Below is a small trained network, with its code and all its weights. Each question gives an input and a class and asks what happens when units are switched off, that is, made to give their printed mean instead of their output.

import numpy as np


def w(rows, s, z=0):
    codes = np.array(rows[::2]) - 128.0
    scale = np.full(codes.shape[1], s)
    scale[-1] = z or s
    return codes * scale


def norm(h):
    return h / np.sqrt((h * h).mean(-1, keepdims=True) + 1e-5)


def f(y):
    return np.maximum(y, 0)


def log_softmax(a):
    a = a - a.max(-1, keepdims=True)
    return a - np.log(np.exp(a).sum(-1, keepdims=True))


def net(x, mask):
    res = np.array(x, float).reshape(1, 3) / 4 @ E
    u = 0
    for l in range(4):
        y = f(norm(res) @ A[l][:, :-1].T + A[l][:, -1])
        res = res + np.where(mask[u : u + 5], y, B[l][:, -1]) @ B[l][:, :-1]
        u += 5
    return log_softmax(norm(res)[-1] @ U[:, :-1].T + U[:, -1])


A, B = {}, {}
E = w([
[162,70,15,142,148,73],'x0',
[63,200,142,68,134,181],'x1',
[110,1,34,122,129,141],'x2',
],0.0065)
A[0] = w([
[2,122,112,123,140,214,169],'L0N0',
[208,123,126,128,130,183,3],'L0N1',
[155,148,184,191,49,205,118],'L0N2',
[125,70,177,108,99,201,166],'L0N3',
[157,31,148,141,81,180,193],'L0N4',
],0.0075,0.00068)
B[0] = w([
[150,101,95,109,173,88,252],'L0N0',
[179,147,254,54,132,148,144],'L0N1',
[200,39,152,180,175,183,239],'L0N2',
[49,104,153,44,91,70,201],'L0N3',
[146,161,154,140,229,207,219],'L0N4',
],0.007,0.0041)
A[1] = w([
[148,168,97,229,94,109,5],'L1N0',
[115,97,101,112,172,100,194],'L1N1',
[116,177,98,163,149,98,125],'L1N2',
[136,193,63,40,100,109,90],'L1N3',
[150,253,34,87,169,162,14],'L1N4',
],0.0062,0.0022)
B[1] = w([
[49,173,99,113,198,19,160],'L1N0',
[69,213,147,168,126,144,253],'L1N1',
[17,70,254,58,73,63,169],'L1N2',
[205,30,160,163,133,219,189],'L1N3',
[102,84,188,212,88,132,199],'L1N4',
],0.0069,0.0034)
A[2] = w([
[35,230,78,78,89,96,143],'L2N0',
[32,69,168,99,5,140,103],'L2N1',
[119,66,115,151,124,131,3],'L2N2',
[204,165,85,110,237,2,79],'L2N3',
[130,86,41,192,99,176,72],'L2N4',
],0.0075,0.0017)
B[2] = w([
[99,102,121,181,76,54,155],'L2N0',
[191,107,63,96,118,48,191],'L2N1',
[140,177,147,254,240,229,170],'L2N2',
[73,98,90,96,102,9,253],'L2N3',
[220,165,203,117,146,139,205],'L2N4',
],0.0088,0.0044)
A[3] = w([
[254,107,73,211,160,133,253],'L3N0',
[82,128,205,129,160,223,78],'L3N1',
[165,111,80,150,142,203,174],'L3N2',
[124,141,208,191,64,91,139],'L3N3',
[179,90,177,166,40,127,56],'L3N4',
],0.0062,0.0023)
B[3] = w([
[95,166,176,151,29,194,254],'L3N0',
[123,171,80,138,139,166,205],'L3N1',
[107,189,148,76,144,111,176],'L3N2',
[135,43,10,157,140,124,203],'L3N3',
[255,181,172,154,52,96,165],'L3N4',
],0.0083,0.0058)
U = w([
[250,70,162,236,32,122,29],'0',
[104,133,172,94,208,198,114],'1',
[57,31,54,37,143,1,249],'2',
],0.0094,0.0018)

Each question gives the input, the list of numbers given to net, and the class t.
The units are the neurons (one row each of A and B). Each row of codes is followed by its name. A weight is (code - 128) times the scale printed after its matrix; where a second scale follows, it is the last column's (A, B and U).
mask holds one flag per neuron, layer by layer. A switched-off neuron (its flag False) gives its mean, the last column of its row in B, instead of its output. The means were averaged over made-up inputs and are rounded, as every weight is.
A unit's drop is (log p(t) with every unit on - log p(t) with that unit switched off) / (log p(t) with every unit on - log p(t) with every unit switched off).
The circuit of an input: a set's keep is (log p(t) with only the set's units on - log p(t) with every unit switched off) / (log p(t) with every unit on - log p(t) with every unit switched off). Starting from the 12 units with the biggest drops (on a tie, the unit counted first), units are removed one at a time, each time the one whose removal leaves the highest keep (on an exact tie, the one counted first), for as long as the keep stays at least 0.8.
units of the circuit, in order: the units of the circuit, biggest drop first
unit that matters most: the unit with the biggest drop
k most important neurons: the k neurons with the biggest drops, biggest first
top k neurons in layer l: the k neurons of layer l with the biggest drops, biggest first
drop when u is switched off: that unit's drop, to one decimal
input [5,-3,-1], class 2: unit that matters most -> L2N3
input [6,4,-8], class 0: units of the circuit, in order -> (L1N3, L1N4)
input [0,8,3], class 2: 2 most important neurons -> (L0N3, L0N4)
input [1,6,-7], class 0: units of the circuit, in order -> (L0N4, L2N0)
input [2,-1,0], class 2: 3 most important neurons -> (L0N2, L1N3, L1N4)
input [1,5,-6], class 0: units of the circuit, in order -> (L0N4, L1N4, L3N3)
input [3,3,-1], class 0: units of the circuit, in order -> (L1N3, L0N2)
input [4,7,-8], class 0: 2 most important neurons -> (L1N4, L0N4)
input [2,7,-1], class 0: 2 most important neurons -> (L1N4, L1N3)
input [-5,2,3], class 2: 2 most important neurons -> (L0N3, L2N1)
input [6,-3,5], class 0: 2 most important neurons -> (L2N4, L3N0)
input [0,-8,6], class 1: 2 most important neurons -> (L0N4, L2N2)
input [-7,-8,1], class 1: 2 most important neurons -> (L0N4, L2N3)
input [-1,-5,1], class 1: top 2 neurons in layer 0 -> (L0N4, L0N0)
input [3,-7,-3], class 2: units of the circuit, in order -> (L2N3)
input [6,6,0], class 0: top 2 neurons in layer 0 -> (L0N2, L0N4)
input [-2,4,1], class 2: 2 most important neurons -> (L0N3, L0N4)
input [2,7,7], class 1: top 2 neurons in layer 2 -> (L2N3, L2N4)
input [-8,4,3], class 2: 3 most important neurons -> (L0N3, L2N1, L0N4)
input [7,0,6], class 0: most important neuron -> (L2N4)
input [-3,4,4], class 2: drop when L0N3 is switched off -> 0.4
input [5,3,0], class 0: drop when L2N1 is switched off -> 0.1
input [-4,-8,2], class 1: drop when L0N4 is switched off -> 0.6
